Below is a small trained network, with its code and all its weights. Each question gives an input and a class and asks what happens when units are switched off, that is, made to give their printed mean instead of their output.

import numpy as np


def w(rows, s, z=0):
    codes = np.array(rows[::2]) - 128.0
    scale = np.full(codes.shape[1], s)
    scale[-1] = z or s
    return codes * scale


def f(y):
    return y / 2 * (1 + np.tanh(0.7978845608 * (y + 0.044715 * y**3)))


def log_softmax(a):
    a = a - a.max(-1, keepdims=True)
    return a - np.log(np.exp(a).sum(-1, keepdims=True))


def net(x, mask):
    res = np.array(x, float).reshape(1, 5) / 4 @ E
    y = f(res @ A[0][:, :-1].T + A[0][:, -1])
    res = res + np.where(mask, y, B[0][:, -1]) @ B[0][:, :-1]
    return log_softmax(res[-1] @ U[:, :-1].T + U[:, -1])


A, B = {}, {}
E = w([
[205,189,200,71,140],'x0',
[60,169,206,209,194],'x1',
[13,68,212,83,50],'x2',
[114,121,117,130,130],'x3',
[163,3,180,105,195],'x4',
],0.0071)
A[0] = w([
[64,115,158,109,65,63],'N0',
[83,94,178,136,37,46],'N1',
[108,137,175,206,179,45],'N2',
[153,131,70,111,216,18],'N3',
[154,17,146,99,174,140],'N4',
[234,169,176,131,152,195],'N5',
[118,169,216,182,222,171],'N6',
[195,82,58,44,55,175],'N7',
[127,87,197,152,35,94],'N8',
[170,152,77,173,170,30],'N9',
[98,171,128,137,139,9],'N10',
[192,143,102,167,157,102],'N11',
[142,85,12,246,151,126],'N12',
[78,164,189,155,157,225],'N13',
[64,184,171,171,182,56],'N14',
[186,22,178,124,165,55],'N15',
[137,241,156,73,89,135],'N16',
[194,80,109,71,68,113],'N17',
[49,118,214,121,41,67],'N18',
[81,61,36,229,105,173],'N19',
[103,187,49,61,73,28],'N20',
[74,237,82,165,2,62],'N21',
[109,39,157,102,168,93],'N22',
[6,90,138,139,118,205],'N23',
[76,173,77,145,70,176],'N24',
[166,126,59,210,160,115],'N25',
[177,86,79,76,43,28],'N26',
[86,150,178,159,172,49],'N27',
[179,128,60,41,90,255],'N28',
[102,85,170,71,25,154],'N29',
],0.0086,0.005)
B[0] = w([
[212,151,88,62,153,170],'N0',
[225,184,53,52,126,175],'N1',
[93,170,39,165,171,165],'N2',
[186,171,75,76,194,145],'N3',
[196,113,149,202,200,217],'N4',
[147,197,175,93,50,248],'N5',
[78,206,85,189,78,253],'N6',
[62,215,113,177,125,236],'N7',
[173,209,76,99,98,171],'N8',
[195,184,53,38,178,162],'N9',
[108,131,64,124,232,118],'N10',
[159,191,100,78,107,178],'N11',
[176,225,169,67,95,213],'N12',
[111,175,127,167,100,238],'N13',
[84,177,43,163,153,182],'N14',
[186,98,121,205,230,190],'N15',
[159,112,205,181,180,214],'N16',
[42,181,98,192,137,182],'N17',
[186,203,90,88,111,216],'N18',
[110,220,247,192,76,227],'N19',
[117,137,77,180,233,162],'N20',
[218,25,126,200,254,230],'N21',
[181,147,146,122,177,187],'N22',
[152,185,138,113,108,255],'N23',
[217,94,205,164,161,204],'N24',
[187,195,106,68,91,193],'N25',
[45,195,45,175,172,162],'N26',
[104,160,28,153,145,154],'N27',
[106,189,136,196,94,252],'N28',
[169,200,119,105,97,222],'N29',
],0.0078,0.0064)
U = w([
[183,179,59,21,114,104],'0',
[181,105,132,172,229,115],'1',
[27,172,25,161,121,86],'2',
[122,182,225,115,83,188],'3',
[137,166,167,128,84,234],'4',
[88,94,186,123,22,170],'5',
[70,20,82,8,123,2],'6',
],0.011,0.0081)

Each question gives the input, the list of numbers given to net, and the class t.
The units are the neurons (one row each of A and B). Each row of codes is followed by its name. A weight is (code - 128) times the scale printed after its matrix; where a second scale follows, it is the last column's (A, B and U).
mask holds one flag per neuron, in row order. A switched-off neuron (its flag False) gives its mean, the last column of its row in B, instead of its output. The means were averaged over made-up inputs and are rounded, as every weight is.
A unit's drop is (log p(t) with every unit on - log p(t) with that unit switched off) / (log p(t) with every unit on - log p(t) with every unit switched off).
The circuit of an input: a set's keep is (log p(t) with only the set's units on - log p(t) with every unit switched off) / (log p(t) with every unit on - log p(t) with every unit switched off). Starting from the 12 units with the biggest drops (on a tie, the unit counted first), units are removed one at a time, each time the one whose removal leaves the highest keep (on an exact tie, the one counted first), for as long as the keep stays at least 0.8.
circuit, biggest first: the units of the circuit, biggest drop first
most important unit: the unit with the biggest drop
k most important neurons: the k neurons with the biggest drops, biggest first
drop when u is switched off: that unit's drop, to one decimal
input [-8,-8,-3,4,0], class 2: most important unit => N26
input [-7,-2,3,5,6], class 3: 2 most important neurons => (N19, N21)
input [-3,-7,5,-2,-7], class 1: 4 most important neurons => (N21, N24, N20, N6)
input [4,3,5,5,-4], class 0: circuit, biggest first => (N19, N18)
input [6,0,5,3,6], class 1: 2 most important neurons => (N15, N4)
input [-1,5,2,-3,-5], class 1: 3 most important neurons => (N21, N24, N5)
input [-6,1,7,2,-1], class 0: circuit, biggest first => (N1, N0)
input [0,3,-5,1,-2], class 0: circuit, biggest first => (N9, N25)
input [-3,-6,-5,7,-5], class 4: 2 most important neurons => (N12, N24)
input [4,3,-2,0,-5], class 1: circuit, biggest first => (N21, N16)
input [-8,6,-6,2,-7], class 3: 2 most important neurons => (N19, N12)
input [-7,-4,7,5,0], class 0: 3 most important neurons => (N1, N0, N18)
input [3,-5,0,3,5], class 1: 3 most important neurons => (N4, N15, N6)
input [3,1,-5,-6,-6], class 1: 3 most important neurons => (N21, N16, N19)
input [-7,1,-2,0,1], class 3: circuit, biggest first => (N19, N12)
input [-7,0,-3,-2,-6], class 3: circuit, biggest first => (N19)
input [-5,-4,2,2,3], class 3: circuit, biggest first => (N19, N21)
input [-5,-3,3,-6,8], class 1: 2 most important neurons => (N15, N4)
input [-7,-6,-3,1,-5], class 3: 3 most important neurons => (N19, N12, N24)
input [1,-8,4,-7,8], class 1: most important unit => N4
input [-7,1,-4,1,-4], class 3: 2 most important neurons => (N19, N12)
input [-5,-7,1,0,-4], class 2: 2 most important neurons => (N26, N7)
input [2,2,4,4,-4], class 0: 2 most important neurons => (N19, N18)
input [4,-4,7,3,-7], class 0: drop when N4 is switched off => 0.5
input [7,7,4,1,1], class 2: drop when N6 is switched off => 0.2
input [3,-7,-4,-7,1], class 2: drop when N17 is switched off => 0.1
input [-6,2,8,-3,0], class 0: most important unit => N1
input [2,5,8,-1,8], class 0: drop when N1 is switched off => 0.1
